Table B holds the same points as the rows below and some others, measured another way and shuffled. Each row below is followed by which row of B it is.
B:
1: [  51 -353 -201 -108  -63  -59  -71  -85  -74  -40  -79   69  -61  -64
   61  237  -17  -50  189  243 -376 -119 -164  199 -261  -40  109]
2: [  88  230   82  133  -67  181 -277 -144   31 -121  -57 -272  303   53
  -95 -393  -56   73  260 -346  171   19  266  175  147 -341 -226]
3: [-177  462  121  147    3  233 -212  180   69  243  125  -96  130 -470
  115   37  -73   81  -88 -296  239  -38  122 -132  337 -323 -287]
4: [ -81 -328 -222  -88 -216  158 -161 -243 -218  155 -240   79    6   -2
  238  179 -209  -71  257  266 -619 -313 -129  310 -316   10  -28]
5: [   4  240    3   71   89   -5 -213   22   78 -224   -6  -45  133 -247
 -172  -11  -44   85  374 -142   16   58  -18  -56  -68 -247 -179]
6: [-270  166  -85  125 -149  334  -20  -73 -280  525  -92 -108  218   94
  102 -188 -334  -92  -40 -372 -199 -358  251   42  255 -167 -236]
7: [ 189   28 -116   41 -154  273 -405   49    0  -86  -14 -325  149 -168
  237   45 -116   14   -3 -148  124 -185  280  497  160 -328 -276]
8: [-200  269  -19  -68  345 -202   56  -85   91 -219   32  208   -8 -257
 -419   63  -98  129  653 -122  -81   85 -224 -355 -270 -100   -3]
9: [-182  133 -246    3  179  -36  258  271 -197  307  105   73   -9  -62
 -209  120 -285  -99    5 -298 -116 -236   35 -279  193  -72  -57]
10: [  86 -195  111  -51 -170   -7 -375 -466  186 -312  -95  -93  117   33
   24 -190  241  134  443   79   -5  155  -10  389 -299 -239  100]
11: [-380  415    9  352  -19  127 -124  192 -111  287  -16  -26  280 -232
 -235  -11 -116 -100  117 -595 -148 -196  132 -364   82 -236 -304]
12: [ 124 -141 -437  -82 -148    0   78  458 -214  247  139  -64  -81   98
  135  296 -243 -126 -310  -53  -32 -208  139  152  326 -106  -30]
13: [-176 -307  -90 -133  160 -333  277  230   87  238  270  325 -292 -445
  -53  583  270  -64 -200  209 -151   18 -372 -304 -111   -5  396]
14: [ -85   55   68  165  -32  274 -302  -41   37  131   20 -240  172 -395
  146   84   45  -45  -87 -312   42 -244  209  252   84 -319 -205]
15: [ 163 -198 -162   12  -80  -18   80   58 -108  134   84 -206  116  278
  -91 -190   13 -117 -163 -256   73  -96  253  194  260 -205   91]
16: [-177  144  -49  -39 -186 -163  -83   36   74   93  118  165  -19   84
  -53   21   82  115  172  -70  112  226  -61 -159   32 -150  127]
17: [  40 -132  -53  162   30 -268 -197  143  235 -282  229 -217   98 -103
 -350  123  446  -89   26 -543  333   88  215  118  -81 -359  152]
18: [ -32  161   67  -15   37   36 -201 -221   64 -177 -117   58  112 -175
  -81 -115  -77  144  523   80 -148   91 -154  -37 -188 -153 -111]
19: [  10  148   -8 -149  562 -234  368   67  100  -77  241   88  -86 -288
 -434   -9  -38   76  224 -172  197   58 -122 -347  116 -142  142]
20: [-125 -129 -123  189  -62   96 -172  117  -72  152   13 -153  130 -238
  -20  238   51 -189  -92 -354 -181 -312  144  135  -58 -221 -107]
21: [ -32   95  120   13   23 -287  -37 -157  243 -197  172   -3   98  172
 -388 -313  322  127  323 -326  343  365   46 -141   -9 -279  246]
22: [ 188  275 -158  117 -597  144 -475  349  -47    5  -27 -118  186  187
  300  -78 -135   99  -48   74  123  216  142  160  352 -267 -295]
23: [ -47 -217   27  191 -210  145 -195   89   33  316  168 -296  136 -174
  179  107  319 -169 -499 -417  173 -206  323  312  248 -355   44]
24: [ 198 -357    6 -363 -391 -151   70 -168   60  209   87  263 -215  247
  415  -67  183  197 -143  785    1  408 -324  136  177  -13  448]
25: [-148 -231 -318 -241 -300 -109    6  -23 -142  240   -9  277 -181  236
  191  248 -140   26  150  305 -324  -26 -188   82 -134   47  189]
26: [ -83  145  -87  -85  312 -146   75 -181   88 -200  114  -63   48   82
 -447 -188  -52   76  496 -496  246  -12  170   -6  -74 -222   60]
27: [ -28  156 -118  393 -597  -88 -460  542    5   35   49  -76  254   74
   -1  135  238 -104 -182 -285    2  207  117 -124  146 -291 -171]
28: [-272 -308  131  231 -362  -88  -84   15  -15  422   21  154   86 -165
   97  191  454 -169 -277   45 -391   34 -218 -202 -122 -114  244]
29: [ 209  251 -279 -419   42 -121  172  116  -98  -86   17  284 -185  172
   38  -72 -499  296  434  560  -17  266 -293 -160  197   32   -6]
30: [ -50  120  154 -307  598  126  391 -428   43  173  131    5  -83 -300
  -91 -278 -215  173  213  -37  213 -130  -18  -26  228 -155  120]
31: [ 227 -127 -373  221 -437  -94 -431  528  -46 -216   32 -222  157  126
   -7  272   90 -156 -110 -216  -24    4  208  262   36 -265 -164]
32: [ 183 -150 -319 -231 -199 -248  142  -56 -206 -125 -167  241  -12  618
 -174 -229 -263   79  507  400 -390  210 -245  -73 -107   93  157]
33: [-155 -420   -1   79 -150   72  -80 -304 -106  232 -143   -3  102  -54
   67   49  150 -161   43    2 -484 -252  -66  191 -276  -90  133]
34: [  -6  128 -396  -99   41   -9  118  513 -180  225  161   61 -120 -130
   51  370 -364  -40 -151  -51  -22 -189   25  -86  298  -78 -133]
35: [ -67 -240 -218 -330  -31 -301  344  -44  -43  233  165  293 -251  292
  -38   61  -20   60   63  219  -45  133 -196 -108   51   30  429]
36: [-187  -95 -320  260 -168 -181  116  522 -228  340  121   16  100  131
 -263  247   35 -305 -286 -470 -245 -194  112 -288  134 -112   29]
37: [-157  -55  -30  343   -7  211 -241  -36  -82  117  -53 -341  319 -182
 -165   -7   76 -229  -10 -710 -124 -418  367  198  -49 -324 -213]
38: [ -55 -222 -150  179 -329    2 -180  248  -93  246   42  -77   96  -43
  110  247  164 -187 -288 -148 -203 -132   76   88   50 -186    2]
39: [ -10 -408 -415 -269   84 -279  247   33 -169   -3  -13  265 -231  105
 -147  365 -158  -81  283  268 -468 -141 -284   -2 -314  120  261]
40: [ -25 -171   39 -135  -24   53 -133 -149   81   71   35   89  -99 -391
  249  249   81   79   52  314 -134  -20 -208  155 -114 -119   87]
41: [-172  172  125  255  -56   89 -356  -27   86  -61  -55  -61  231 -397
  -87   70  132    3  236 -258 -109  -32   -7  -66 -163 -276 -199]
42: [-224  138  -16  -36   34   83   32 -314  -39  201   23  -63  112  211
 -150 -328 -126   55  270 -438  114 -105  220   55   90 -213   22]
43: [-200  244 -241  187 -315   74 -108  419 -224  360    2   40  137   66
   26  119 -227  -99 -100 -239 -190 -112   81 -221  229 -139 -232]
44: [-285  147  163  -14    9  -33   98 -147    5  306   15  276   14 -202
  -27  -59   32   96  171  125 -197  119 -285 -392  -16  -70  108]
45: [-191  197  -17   52   40 -128 -280   22  205 -218   91   54   20 -316
 -177  215  124  100  393 -243  119  106  -46  -70 -233 -242  -47]
46: [-201 -265   61 -339  -31  180  175 -541  -62  516    5  160 -167  -43
  406  -64  -86  114  -16  346 -164 -153 -138  232   46  -23  281]
47: [ 154 -132 -367  -58 -194 -297 -113  304   19 -227  134  -30  -36  310
 -182  143   54  -15  130 -149  126  141  100  123   -1 -172  115]
48: [-331  -87  -74  294 -417  -32 -332  -80  -50  143  -84  -31  237  179
 -128   11  219 -147  163 -467 -254  -88  148   46 -259 -205   -4]
49: [ -83  203  391  -35  -76   87  -96 -582  125   53 -104   78  190   56
  -16 -613  115  255  435  145   20  326 -135 -103   16 -203   90]
50: [-222  119 -256    0  -35 -252   74  242 -153   21  -70  394  -45  -35
 -267  278 -206  -12  449  162 -519   63 -387 -495 -273   81   -7]
51: [-265  209 -342  -80   35 -255   37  152  -92  -69    6  277  -63  133
 -351  194 -271   49  580 -165 -219   15 -147 -313 -240  -10  -13]
52: [  59 -101 -303 -315  -13 -333  302  -11 -150  -52  -26  354 -157  429
 -236  -78 -238  107  470  366 -291  217 -328 -241 -100  106  263]
53: [-181    4  170  -77 -204  411 -441 -682   14   74 -272  -26  146 -215
  390 -151 -130  175  472  204 -289 -164  -48  438 -288 -172 -173]
54: [-205  132   34 -174  -30 -212  180 -124   54  189  131  306  -98  114
  -94 -120   27  175  233  108   62  285 -215 -323   61  -66  263]
55: [-185  -84  -95 -303  174  -31  331 -350 -150  287  -37  264 -121  117
  -49 -119 -267   88  337  202 -293  -98 -215 -113  -59   51  206]
56: [  54 -348 -411 -298    1 -410  265  187  -97  -30   89  343 -284  185
 -139  354  -74  -14  201  376 -316   83 -344 -129 -198  116  348]
57: [ 246  -81 -173 -162 -261   48   85  155 -115  289  152 -110   -5  359
  238 -206 -110   35 -356   81  241   78  185  204  564 -179  102]
58: [-119  487 -203   95  106  -37   36  335 -127   21   42   39  138    1
 -346  -66 -354   28  317 -375   12  -12   60 -374  186 -160 -267]
59: [-136 -311 -143 -142 -146 -230  176   55  -91  279   44  335 -172  -18
   62  291   82  -40  -16  373 -413   45 -364 -193 -131   67  305]
60: [-110  125  -47 -374 -233  133   34 -228 -103  358  -61  354 -181   44
  459  -41 -357  292  227  683 -203  152 -342  -34  134   41   54]
61: [ -71  472   31  214 -385    5 -317  289   59   83   98  -41  221  102
   -6 -190   43  110   22 -274  279  309  137 -203  340 -320 -189]
62: [-214  209   81  -55 -429  199 -322 -296   34  257  -38   46   82  148
  322 -225  -57  206  188   34   90  135   59  153  116 -221  -52]
63: [ -47  141 -285   20  -91  198 -131  374 -141  265  108 -124    9 -207
  195  313 -277  -65 -217 -236   43 -305  221  150  303 -207 -250]
64: [-403  332  242   26 -197  221 -268 -379  113  295  -12   66  114 -154
  188 -201   21  196  246 -156   95   66   30  -15   20 -258  -59]
65: [-269 -236  -92  251 -248 -438  -45   79   47    9   72  130  128  265
 -468   74  476 -177  141 -429 -207  152  -43 -281 -330 -133  319]
66: [-196 -343  -93  -21 -181 -243  -26    8   42  128   70  228 -110  -95
   -3  355  293  -69   31  122 -298   42 -253  -72 -289  -40  304]
67: [  25  407 -186  149   93   38 -138  306  -54 -144   54 -169  206  -48
 -300  -75 -258    6  244 -502  156  -66  244 -106  200 -279 -316]
68: [ -55  362   72  102 -255   39 -110  235   64  277  203  -60  131   26
   75 -196   66   99 -231 -245  398  238  169 -174  516 -309  -59]
69: [ -39  -86 -100  -16 -114 -226  196 -137 -174   79 -118  212  121  466
 -333 -334  -60  -19  387   61 -379  146 -183 -295 -104   10  193]
70: [-175  399  128   34   95  167   77 -130   12  315  149 -139  172   47
  -93 -430 -120  103    4 -506  402  -13  304  -91  458 -321  -83]
71: [-172  499  172  130   35  271 -226  158  108  238  163 -114  125 -560
  171   43  -64  116 -127 -287  314  -34  126 -116  379 -353 -302]
72: [-270  -53  123 -131  213   67  -20 -297  143  176  121   85 -112 -531
  100  226   98   77  115  -29   13 -152 -101   73 -138 -171  121]

[ -27  223 -381  284 -224  -61 -182  262  139 -500   26  -46 -111  130
 -177  162  -80 -129   96 -142  -11  -80 -100   62    9  108 -289  188
  224 -320   86  -27  -12  272]
12
[ 128  -59   89 -123  -74 -122 -111  -28  107    1  -14  -25   24   75
  146 -398 -233 -311   93   48 -202 -147   99 -189 -150  -92  110 -105
   18  -19   54 -285 -156  100]
58
[ 201  134 -246   91 -223  165 -252  152  103 -130  111   29 -266  121
    9 -121 -171 -277  129   29 -227   -9 -102 -104 -312 -137  -12  251
  194  -87  183 -231  104  193]
54
[  37 -192  371 -232  158  -63 -100 -167   25 -208   99 -208   14  239
 -266 -403 -233 -207 -120 -121  120  -93  186 -200 -200 -109   34  -55
   15  -42  301  105 -206 -109]
45
[-128  135  259   29  -98 -239  -44 -489  -74   58  -57 -138  169 -108
  367    0   99  -23 -164 -124  -70  149  -62  111   51  140 -107  -42
  113  130    9  -76 -198  -17]
47
[ 299   53 -193  -45 -125  129   22  214  141  -58  344  -22  -46   -3
 -221 -261 -483 -436    4  202 -229  310  182 -103 -179  -37  -85   34
   43  210  217   52  170    2]
2
[ 249  245   22 -219 -145  -48 -375 -215  194 -323 -215   25 -292  466
   62 -595 -336 -406 -607   11 -224  -60 -223 -419 -287 -121  -92   37
    2 -386  387 -414 -175  268]
19
[ 126  207 -215   23 -425 -228 -321  336  352    2 -104  -94   23   12
  135 -263 -376 -431  162  -55 -448 -182  183   15   38   51 -162  -66
   48 -109  170 -343 -137  411]
29
[  10  477 -358 -276 -312  229 -185  270  343 -281  -26  166 -196  423
  124 -535  -65 -281 -702  459 -246  -53 -467 -540 -137  -24 -181   64
 -379 -341   76 -238  -18  239]
30
[-150   64   42 -210 -158  -18   23  100  120  -57  156 -277  218  -48
 -169 -137   -8  -95 -155   75  -38   86   55   -2   53  103 -263  -13
 -228  108   48  397  -55  -44]
7
[-191    2   36   85   12   51  -18 -141 -120 -286  123 -152    7    4
 -103  181  281  128   64 -104  215   10 -185   48 -112   25 -126  221
  118  -61  -42  264  -27  -77]
38
[-276   -2  270  -23 -288  -70  -67   41   49  501  217 -387  334 -376
  226  114  210   24  461 -117 -190  -12  276  356   73   85  -61   47
   -2  489   -8  238  -73  -64]
22
[ -63   29 -113   40   31 -115   36    2   18 -542   28  -50   51  156
 -225  -51  -56  -90 -153  -20  174  -19 -100 -116   21  106 -207   -7
   21 -261  -30  141 -134   43]
1
[  -2  -19  298 -288  -80 -161  -50 -257   63  172  -36 -139  183  -20
  259 -428  -88 -212 -172   94 -196    1   48 -163  -67  -13   34 -153
 -156  139   30  -98 -210  -19]
67
[ 208   19 -120   -4    4   81   97   90   57 -281  362  -65   -3   59
 -397 -138 -419 -314 -104   96    1  347  167  -59 -111   34 -155   26
   79  142  231  238  112  -89]
10
[ 258  157 -425  392 -184 -199   34  173  107 -250  106  207    3 -102
  111   55 -437 -386  284   50 -246  140  117   70   71  144  -74  -69
  344  -19  -56 -396   26  228]
32
[ -73   44  -31  -61  -54  199 -135  129   63 -167  127   -3 -145  209
    1 -196  121  -63   67  102   25 -214 -173 -243 -254 -140   80  171
   -6 -131   22  -75  -33   28]
44
[-172  242 -238 -185 -241   42   43  -14   64  -73 -115  103   90  -24
  445 -220  363   10 -270  434 -175  -83 -541 -313  -45   39  -80   25
 -359 -161 -439 -124  -62  110]
55
[ 228  201 -381  360 -152 -166 -102  154  152 -386   14  223 -118  116
   87  -51 -396 -366  147  -16 -175  -27   23  -54   -2   82  -53  -28
  342 -225   50 -494  -51  291]
52
[-255   30  230 -267  -95  191 -187  182  166   52  170 -235   21  205
  -78 -304  171  -13   -4   47   35 -293    7 -176 -163 -112   19  103
 -200   24  159  160 -133  -46]
3
[  14  290 -187 -203 -346  332  -90  110  125  271  186   31  -86  -40
  338 -268  142 -155 -163  429 -357  144 -322 -224 -261 -112   -7  204
 -238  182  -61  -83  171   39]
70
[-186  548 -411  332 -453  163 -148  303  202   -9  202   70  -59  -37
  270  282  173  -38   51   93 -214   92 -229  178   84  179 -249  259
  142   53   14 -136  115  216]
57
[-114  -54  -16 -279 -126  349   31  240   38  194  340 -163   53  -92
  -35 -186  227  -12  187  325  -80  -13 -101 -162 -274 -153   62  201
 -277  243 -116  311  134 -146]
64
[-170  -59  113 -187   84   14   66 -229 -107 -310   38 -143   80   80
  -92 -114  238   74 -231   66  208   -3 -255 -185 -124    2 -105   75
 -156 -125 -111  299 -107 -127]
20
[ 138  -30 -435  136   98  176  138  167  -68 -718  244   77 -163  148
 -487   76 -108 -112  -22  143  224  169 -236 -189 -209  -18 -172  226
  102 -261  -69  269  184  -30]
33
[-137   74  -34 -259   17  194 -118  138  116 -487   80  -98 -128  408
 -323 -327   86  -41 -382  135  191 -183 -272 -395 -197  -89 -141  146
 -232 -347  115  234  -87    1]
72
[ 284   97   48  226  205   53 -131 -176   16 -656  280   52 -331  476
 -514 -140 -581 -348 -297 -247  229  245  151 -126 -240  -29  -88  116
  502 -177  630  -92  -18  -36]
17
[ -80   60   62   93  -56   82 -106   21   31  -50  190  -40  -43   82
   53  -45   33  -65  159  -33   20  -81   11  -13 -133  -39   51  120
  159   52  102  -85  -62   -7]
16
[-366  139  302 -113   35  -47 -335 -430  -54 -480 -281 -167 -152  449
   74 -137  473  226 -449 -256  303 -376 -474 -237 -179  -49  -98  216
   14 -525  134  -23 -352   76]
13
[ 396  129 -594   78 -167  275   44  374  118 -298  320  197 -243   54
 -208 -161 -395 -420   45  371 -237  288 -126 -234 -300  -98  -76  191
   63  -26   25  -77  323  115]
42
[ 231   75 -211   98 -147  -44   52 -236  -90   -7   11  152  -21 -180
  372  -65  -69 -226   68  210 -268  240 -229  -88 -198  -13   29   59
  131   81 -214 -295   84   75]
69
[-218  -35   33  186  146  246  -32 -111 -192 -413  236  -60 -171  163
 -190  235  391  228  150 -111  385  -82 -283  -35 -275  -86   14  370
  247 -143    4  220   27 -153]
28
